In the rows, 128 means zero.
Rows, each with its class
[140 124 112 124 121 134 123 128 132 133 219 166 117 121 156 131 117 121
 142 130 153 150 134 129 116 134 145 146 146 145 154 178 155 100 153 138
 100 154 197 120 112 164 149 168 144 120 121 124 110 154 128 167 132 138
 135]  Z
[127 123 165  91 130 130 134 142 113 136 116 124 100 116 103 117 123 131
 118 129 144 126 144  91 121 128 175 130 140 115 144  56 123 150 138 126
  53 151 157 118 128 169 107 155  61 125 119 111 137 151 171 148 129 140
 130]  Z
[ 95 123 129 118 126 128 131 128 126 125 142 134 113 126 118 143  98 138
 139 132 128 117 138 118 150 135 139 128 125 126 121 176 136 103 147 128
 106 127 145 133 125 135 133 129 107 129 132 116 110 132 101 142  89 137
 113]  Z
[122 128 125 155 125 123 126 125 185 121 183 131 113 110  92   8 146 125
 123 114 163 166 140 114 140  65 172 136 122 135 132 171 167 128 126 135
 161 144 128 127 111 123 111 155 121 108 124 123 107 141 172 141 112 120
 115]  R
[135 103 130 118 120 104 136 125 163 131  52 140  87  91  65 110 147 171
 163 161 150 142 134  94 136 135 175 125 130 143 130  82 145 127 137 116
   4 117 156 117 122 180 109 151  88 126 121 105 104 135 105 177 123 105
 146]  Z
[ 89 108 115 104 132 124 149 126  79 132 125 138 114 131  59 131 145 113
 147 117 138 122 130  48 176 121 167 126 117 135 130  86 137 136 149 122
  95 149 172 119 117 129 114 147 133 133 118 115  91 162 215 166  97 115
 119]  R
[123 119 123 127 126 146 135 124 151 130 193 125 100 139 117 132 131 131
 173 123 143 148 134 125 158 128 170 127 129 133 125 147 151 134 140 150
  89 135 133 130 128 139 135 163 161 120 138 104 129 162 128 143 125 138
 128]  Z
[126 106 131 132 117 113 132 124 129 136 188 175 116 129 146 121 118 110
 133 136 142 122 130 135 125 146 115 117 137 149 131  94 157 136 139 134
  96 123 150 131 145 132 143 170 133 130 130 133 122 163 113 172 141  99
 130]  Z
[134 111 128 125 112 121 141 145 118 153 138 140 162  85  95 108 127 118
 145 126 157 163 150  93 131 110 150 135 135 135 111  61 130 143 143 126
  57 169 154 118 117 141 116 131 192 120  81 123 116 136 161 162 149 110
 171]  Z
[124 125 143 123 121 129 143 137 155 186  86 123 106 124 105 124 130 137
 130 122 127 114 119 100 119 126 134 136 143 126 123 112 162 107 138 138
  66 138 160 137 120 135 126 156 100 112 131 123 112 129 121 177 131 139
 135]  Z
[137 125 138 144 112 133 146 147 143 118 166 130 146 146 174 121 119  89
 129 126 124 137 128 105 154 121 130 134 136 126 154 128 128 129 153 163
 138 134 140 124 125 150 227 155 115 113 123 102 180 133 101 109 138 130
 149]  Z
[127 128 119 136 131 122 125 138 128 143 187 124 101 113 104 117 120 126
 131 132 154 135 136 120 116 127 153 157 125 136 151 119 154 107 137 158
  30 167 152 121 105 181 112 169 101 121 126 124  99 163 148  90 120 132
 108]  Z
[124 140 127 132 132 122 139 125 123 117 130 124 108 130 109 144 140 117
 124 122 143 134 136  68 120 102 146 125 129 125 132  53 125 112 137 108
   7 145 158 110 135 144 122 139 137 134 124 105 105 133 160 141 118 132
 134]  Z
[152 116  85 124 136 100 137 128 161 132  78 152 101  87 123 135 117 152
 135 143 149 133 132 163  99 142 129 140 132 125 139 137 145 115 128 148
  26 133 147 137 132 175 117  90 114 118 112 134  74 127  21 146 150 135
 121]  Z
[154 127 119 115 103 130 121 133 133 137 181 150 117 112 109 108 134 134
 137 125 141 142 132 117  97 127 153 150 131 137 147 120 125 138 133 124
 128 152 162 125 121 168 124 191 139 118 122 136 113 152 174 184 134 107
 139]  Z
[112 100 129 117 135 117 142 138 140 126 112 146 108 112  77 118 129 132
 115 134 140 124 140 102 152 119 166 120 125 122 137 107 137 129 147 143
  95 138 155 122 125 132 111 152 107 129 129 125 116 145 134 152 112 109
 127]  Z
[112  94 139 130 136 111 144 135 126 125  46 152 111 100  72 115 100 119
 148 135 143 102 142  76 130 127 178 118 127 120 108  46 159 156 145 138
  23 135 160 135 123 157 115 116 125 130 116 122 138 144 142 143 125  89
 147]  Z
[135 109 120 124 116 136 144 148 135 119 185 150 115 148 127 127 129 124
 120 141 136 163 149 172 143 118 156 131 134 149 126 101 140 161 150 139
 139 127 160 118 110 140 142 150 192 134 101 122 107 142 168 130 134  34
 144]  Z
[131 104 148 109 123 160 158 126 125 128 212 137 132 115  93 104 121 116
 123 129 161 165 139  86 145 115 147 145 122 125 132   4 130 194 149 127
 121 164 196 133 100 162 106 178 188 129 115 109  83 172 252 165 123 110
 187]  Z
[124 125 132 119 141 144 136 124 131 113 167 136 123 122 117 120 127 126
 139 138 139 118 124  93 136 113 123 143 127 129 125  94 135 134 140 139
  88 158 155 136 105 145 130 164 106 118 138 120  78 172 133 162  97 150
 108]  R
[117 133 131 128 132 132 156 132 116 139 161 139 122 135 147 140 120 121
 136 136 115 160 127 128 155 111 125 126 132 131 117 148 141 134 157 126
 130 118 146 139 112 112 137 121 208 140 122 119 124  83 167 140 119 142
 140]  R
[143 109 137 122 136 105 127 139 124 112 123 134 106 104  74 123 129 125
 144 147 142 126 127 106 110 120 141 129 128 126 131  87 119 113 122 146
  42 150 149 126 127 155  93 156 112 133 136 124  80 144 132 160 127 117
 135]  Z
[132 132 149 127 136 130 123 121 165 126  86 111 108 106 118 128 117 155
 116 126 146 120 137 134 139 133 105 115 114 108 153 104 118 138 119 119
  45 127 139 146 217 147 109 105  95 123 136 131 103 131  69 117 107 133
 115]  Z
[105 119 137 113 117 116 121 140  97 128 144 162 117  98  76 112 158 130
 132 119 139 148 131 137 133 122 181 121  86 134 130 137 138 165 147 158
 120 148 139 130 130 148 107 125 102 130 157 111 117 173 199 162 108 115
 119]  Z
[139 107 136 129 122 117 144 128 143 128 201 144 108 144 120 105 137 120
 126 125 144 136 141 120 125 118 154 128 136 125 147  80 148 143 124 105
  74 134 151 104 118 163 100 181 140 118 120  98 127 158 163 149 132 109
 135]  Z
[123 128 132 134 126 126 120 169 130 122  91 111 128  92 114 125 114 128
 139 126 120 118 130  81 151 118 166 150 146 115 122 136 131 116 145 122
 137 120 131 124 123 121 118 142 153 136 113 122 144 125 125 140 145 126
 140]  Z
[119 108 119 106 118 157 134 142 121 132 252 140 144 168 157 127 116  93
 126 131 136 154 136 124 161 134 149 149 124 132 146 146 130 172 149 137
 222 158 149 118 105 132 148 176 175 134 116 108 146 162 200 122 115 147
 113]  R
[132 127 114 124 124 117 131 123 171 148 101  89 109  94 111 127 121 127
 146 139 154 161 126 124 129 144 144 111 134 142 128 157 156 116 121 132
  51  95 126 125 129 150 131 129 137 123 122 136 125 118 104 133 119 119
 134]  Z
[124 109 131 149 119 146 155 123 145 123 190 147  92 135 131 123 129 116
 133 130 141 134 115 142 119 152 120 129 132 131 114 160 150 117 136 149
  68 158 147 137 119 125 144 143 102 126 113 112  76 152  89 133 127 134
 124]  Z
[107 144 186 115 131 131 108 132  90 132 139 139 119 114  97 130 141  86
 127 128 129 137 119  98 118 117 142 130 121 131 110 117 123  96 123 129
  95 123 152 118 126 121 109 133 126 139 133 161  93 121 177 149 101 131
 113]  R
[ 99 101 173 117 115  89 120 142 102 138   4 127 120  81  17 104 138 100
 147 124 164 127 139  78  94 128 154 119 124 129  88   5 129 130 120 145
   4 127 158 126 128 148 113 142 103 134 123 139  68 117 175 160 149 100
 151]  Z
[126 111 121 131 113 120 125 144 136 131 168 152 112 133 135 106 114 116
 150 141 142 145 135  98 126 129 141 127 159 135 139  95 136 116 144 131
  46 144 166 121 110 171 132 166 143 134 109 113 107 169 126 163 140 132
 104]  Z
[123 138 112 125 126 143 128 121 139 133 181 114 122 125 143 150 125 139
 130 125 125 141 123 162 126 134 137 143 144  44 120 196 117 137 134 130
 216 130 111 136 127 130 128 149 147 133 126 115 123 122 133 109 125 124
 121]  Z
[ 86 146 136 150 128 151 137 139  81 127 190 145 150  96 134 117 127  82
 128 126 129 129 126  66 144 104 150 152  99 143 132 123 123 117 152 118
 148 154 186 111 103 110 145  99 167 135 122 115 142 139 197 146  98 141
 111]  R
[137 125 225 178 120 134 147 117 164 127 149 115 117  99  99 128 154 125
 138 121 147 152 140 122 146 115 175 133 121 129 138 137 121 161 142 128
 152 128 145 135 121 129  92 154 142 121 128 105 156 136 150 117 144  71
 141]  Z
[107 111 127 124 133 128 126 138  93 118 151 167 137 101 145 123 129 117
 129 138 149 102 131 112 122 127 121 129 155 148 135 161 140 128 150 150
 132 139 135 103 111 114 121  97 110 133 120  98 127 158 132 142 107 126
 134]  Z
[113 123 129 100 120 141 141 123 111 131 165 135 135 137 121 114 138 112
 124 109 123 134 126 107 146 113 143 136 126 140 134 137 128 163 159 121
 183 146 133 117 115 118 128 131 108 139 163 124 136 147 196 119 128 137
 118]  R
[101 105 121 123 131 111 121 136 137 115 145 152  89 120  81 121 130 122
 145 131 148 125 118  88 141 142 155 117 122 142 157 187 174  86 151 143
  47 128 161 119 103 122 114 127  52 109 124 126  98 176 107 171  91 115
 119]  Z
[144 103 132 124 118 135 143 119 129 120 173 156 132 172 132 111 125 122
 110 124 141  88 138 145 143 135 131 128 141 129 132  70 134 164 139 129
 111 148 139 117 132 155 127 139 119 122 125 117 127 162 126 128 131 115
 128]  Z
[115 106 132 131 140 131 129 135 137 112 145 161 114 119  84 120 135 136
 143 125 164 122 137 124 128 133 119 105 124 131 141 119 135 153 134 146
  27 168 151 128 130 138 122 111 110 121 130 119  65 170  88 130 111 112
  86]  Z
[118 101 124 120 121 130 150 134 122 122 203 140 100 136  73  95 184 110
 140 117 184 144 140  72 187 104 199 132 159 141 146  34 145 171 169 136
  76 148 151  99  92 138 109 205 145 136 113 115 143 166 216 143 146 109
 139]  Z

Rows, each with its class
[140 137 125 143 156 113 122 136 122 111 119 125 145 128 120 122 115 131
 129 118 117 135 149 129 167 149 116 122 139 148 136 129 146 126 114 107
 154 136 124 150 128 126 154 127 126 140 118 156 137 138 156 148 124 174
 111]  q599
[130 121 111 129 114 127 127 124 133 136 116 131 129 127 119 121 131 122
 123 121 127 131 120 124 112 130 128 128 138 130 133 118 141 137 123 136
 123 123 120 123 138 136 129 125 117 132 111 130 131 130 117 122 137 126
 125]  q106
[116 123 107 132 137 102 136 137 138 123 152 111 129 109 141 150 118 164
 133 176 123 140 134 134 119 125 102 111 145 100  95 138 150 106 104 128
 155 124 123 139 125 123 132 114 117 135 121 167 108 127 118  91 136 129
 118]  q926
[122 109  72 135 130 119 127 115  96 154  90 159 150 129 119 131  96 134
 122 110 159 122 129 115 101 125 111 131 137 110 102  98 121 128 127 163
 140 117 125 152 119 129  85 134 115 109 132 118 139 112  83 108 148  86
 137]  q249
[132 134 123 116 104 112 109 124 100 136 123 122 156 116 121 136 123 126
 128 108 151 116 105 114 129 137 128 137  88 126 136 122 111 144 127 137
 102 108 124 117 157 135 127 132 130 161 101  98 112 117 133 131 122 118
 138]  q769
[150 135 107 122 112 125 130 112 132 141 118 128 138 116 143 141 138 130
 129 120 129 128 110 111  88 115 124 128 114 110 121 118 127 131 124 147
 115 111 114 125 143 137 123 133 119 135 118 125 116 122  89  86 132  86
 135]  q106
[136 113 106 130 119 143 118 130 122 137 119 161 113 136 129 137 100 122
 109 121 178 116 130 104 114 106 112 136 140 113 109 124 120 128 141 147
 145 144 142 153 110 123  93 136 128 100 116 118 147 121  98 139 157 123
 117]  q249
[135 131 101 118  96 124 136  93 148 154 148  96 115 121 126 148 139 119
 119 165 110 132 143 109  83 108 134 138 156  70 137 147 160 155  91 138
 120 116 127 107 128 137 123 121  99 162  99 119 154 132  70 109 155 107
 162]  q249
[130 126  99 134 135 119 133 109 152 138 103 158 116 144 114 134 127 127
 127 118 146 114 139 124 112 113 125 124 142 135 131 104 136 115 142 148
 128 118 133 133 122 126 112 133 123 118 145 139 148 140 106 119 151 106
 124]  Q800
[105 102 100 143 165  97 134 162 133 112 114 172 120 138 126 127  95 150
 114 122 158 120 138 151 171 137  94 123 156 147 105  93 130  99 134 142
 169 129 129 187 113 132  92 139 114  90 154 143 125 101 152 150 145 132
  88]  q926
